Below are the code and all the weights of a small trained network. Each question names an input and a target symbol and asks about switching units off, where a switched-off unit gives its printed mean instead of its output.

import numpy as np


def w(rows, s, z=0):
    codes = np.array(rows[::2]) - 128.0
    scale = np.full(codes.shape[1], s)
    scale[-1] = z or s
    return codes * scale


def f(y):
    return np.maximum(y, 0)


def softmax(a):
    e = np.exp(a - a.max(-1, keepdims=True))
    return e / e.sum(-1, keepdims=True)


def log_softmax(a):
    a = a - a.max(-1, keepdims=True)
    return a - np.log(np.exp(a).sum(-1, keepdims=True))


def net(x, mask):
    ids = ['αβδεζλμξσω'.index(c) for c in x.split()]
    T = len(ids)
    res = E[ids] + P[:T]
    q, k, v = (res @ M[0].T for M in (Q, K, V))
    z = softmax(np.where(np.tri(T) > 0, q @ k.T / 4**0.5, -1e9)) @ v
    res = res + np.where(mask[0], z, O[0][:, -1]) @ O[0][:, :-1]
    y = f(res @ A[0][:, :-1].T + A[0][:, -1])
    res = res + np.where(mask[1:17], y, B[0][:, -1]) @ B[0][:, :-1]
    return log_softmax(res[-1] @ U[:, :-1].T + U[:, -1])


Q, K, V, O, A, B = {}, {}, {}, {}, {}, {}
E = w([
[62,140,98,153],'α',
[142,56,116,101],'β',
[159,170,132,154],'δ',
[150,101,128,107],'ε',
[150,64,125,69],'ζ',
[141,103,122,142],'λ',
[183,156,166,111],'μ',
[143,74,124,96],'ξ',
[129,81,69,4],'σ',
[89,87,40,98],'ω',
],0.022)
P = w([
[230,108,2,111],'0',
[249,91,101,212],'1',
[202,102,137,186],'2',
[165,107,160,162],'3',
[146,112,173,154],'4',
[131,114,178,140],'5',
[119,115,185,132],'6',
[110,118,191,125],'7',
[103,119,190,120],'8',
[94,121,193,121],'9',
[86,116,189,114],'10',
],0.0085)
Q[0] = w([
[93,137,121,147],'h1',
[155,134,105,149],'h1',
[113,108,132,168],'h1',
[126,8,218,179],'h1',
],0.015)
K[0] = w([
[100,149,64,169],'h1',
[158,117,108,132],'h1',
[154,178,108,168],'h1',
[220,241,252,140],'h1',
],0.012)
V[0] = w([
[193,8,86,135],'h1',
[196,148,118,83],'h1',
[108,123,100,135],'h1',
[98,181,72,159],'h1',
],0.013)
O[0] = w([
[162,64,87,224,255],'h1',
[227,160,254,245,168],'h1',
[63,129,105,110,133],'h1',
[13,136,154,65,108],'h1',
],0.0084,0.0097)
A[0] = w([
[209,69,144,41,107],'n1',
[127,210,67,35,68],'n2',
[166,57,152,95,102],'n3',
[192,115,112,145,205],'n4',
[183,95,71,89,37],'n5',
[128,113,254,100,190],'n6',
[94,238,68,190,119],'n7',
[181,176,121,143,159],'n8',
[36,126,65,190,113],'n9',
[107,90,69,131,177],'n10',
[73,36,120,143,141],'n11',
[156,239,20,71,87],'n12',
[21,173,162,122,92],'n13',
[58,132,180,82,1],'n14',
[103,182,216,192,110],'n15',
[101,33,172,93,138],'n16',
],0.0097,0.0068)
B[0] = w([
[134,131,211,175,186],'n1',
[180,48,153,168,141],'n2',
[130,170,147,152,189],'n3',
[81,139,97,33,251],'n4',
[118,122,179,217,159],'n5',
[62,76,79,58,166],'n6',
[81,144,133,208,159],'n7',
[110,157,126,137,178],'n8',
[155,124,234,83,199],'n9',
[196,173,120,119,197],'n10',
[125,108,77,179,205],'n11',
[78,148,200,188,135],'n12',
[147,186,39,114,172],'n13',
[209,2,118,121,141],'n14',
[188,99,178,163,155],'n15',
[142,133,76,129,167],'n16',
],0.019,0.014)
U = w([
[122,137,191,151,121],'α',
[159,90,110,99,148],'β',
[111,150,129,109,47],'δ',
[104,154,128,110,69],'ε',
[121,196,69,75,156],'ζ',
[78,101,107,109,236],'λ',
[104,98,90,166,2],'μ',
[74,252,116,89,227],'ξ',
[138,146,172,56,105],'σ',
[105,130,121,136,143],'ω',
],0.013,0.0047)

Each question gives the input, a string of symbols that net reads in full, and the target symbol t.
The units are the heads (4 rows each of Q, K, V and O) and the neurons (one row each of A and B). Each row of codes is followed by its name. A weight is (code - 128) times the scale printed after its matrix; where a second scale follows, it is the last column's (O, A, B and U).
mask holds one flag per unit, heads first, then neurons. A switched-off unit (its flag False) gives its mean, the last column of its rows in O or B, instead of its output. The means were averaged over made-up inputs and are rounded, as every weight is.
A unit's drop is (log p(t) with every unit on - log p(t) with that unit switched off) / (log p(t) with every unit on - log p(t) with every unit switched off).
The circuit of an input: a set's keep is (log p(t) with only the set's units on - log p(t) with every unit switched off) / (log p(t) with every unit on - log p(t) with every unit switched off). Starting from the 12 units with the biggest drops (on a tie, the unit counted first), units are removed one at a time, each time the one whose removal leaves the highest keep (on an exact tie, the one counted first), for as long as the keep stays at least 0.8.
circuit, biggest first: the units of the circuit, biggest drop first
unit that matters most: the unit with the biggest drop
k most important neurons: the k neurons with the biggest drops, biggest first
drop when u is switched off: that unit's drop, to one decimal
input ζ ε ζ α ε δ σ ε ξ, target λ: circuit, biggest first	(n6; n10; h1)
input λ α ξ ξ α ω μ α β σ λ, target σ: 2 most important neurons	(n11; n15)
input δ δ α α ω δ β μ α δ λ, target λ: unit that matters most	n6
input α δ ζ α β ζ δ ξ ζ β, target λ: circuit, biggest first	(n6; h1; n10)
input β ε β δ μ ξ ξ α α ε, target σ: circuit, biggest first	(h1; n11)
input σ α σ β δ β β σ δ ε, target λ: circuit, biggest first	(n6; n10; h1)
input μ β ξ, target σ: circuit, biggest first	(h1; n4; n11)
input λ μ ξ ξ ξ ε μ β ξ β, target σ: circuit, biggest first	(h1; n11)
input ζ δ ξ ζ, target λ: 4 most important neurons	(n6; n9; n10; n13)
input μ ξ α ξ β μ α β ζ, target σ: circuit, biggest first	(h1; n11)
input μ σ α ζ, target σ: 3 most important neurons	(n4; n11; n6)
input δ β α, target α: 2 most important neurons	(n4; n9)
input λ μ σ β β, target σ: 3 most important neurons	(n4; n11; n7)
input α ζ μ ε, target σ: circuit, biggest first	(h1; n4; n11)
input β α α, target ξ: unit that matters most	h1
input β α ξ β μ ξ, target σ: circuit, biggest first	(h1; n11)
input α β σ ε, target ξ: 2 most important neurons	(n4; n9)
input ξ α λ α δ δ λ ε ξ δ ξ, target λ: circuit, biggest first	(n6; h1; n10)
input μ ξ λ, target σ: circuit, biggest first	(h1; n4; n11)
input ω α μ ε α β α, target ζ: 3 most important neurons	(n13; n1; n14)
input α β β α β β, target μ: 2 most important neurons	(n9; n11)
input α ζ ζ ω α σ μ α α σ σ, target α: 4 most important neurons	(n1; n5; n13; n6)
input α ω δ α ζ α ξ α, target β: 3 most important neurons	(n14; n4; n9)
input β ζ α β, target μ: unit that matters most	n9
input α α μ, target σ: 2 most important neurons	(n15; n4)
input ε α α, target ξ: drop when n13 is switched off	0.7
input μ μ α, target α: drop when n15 is switched off	0.1
input λ α δ α α α λ, target λ: drop when n6 is switched off	0.5
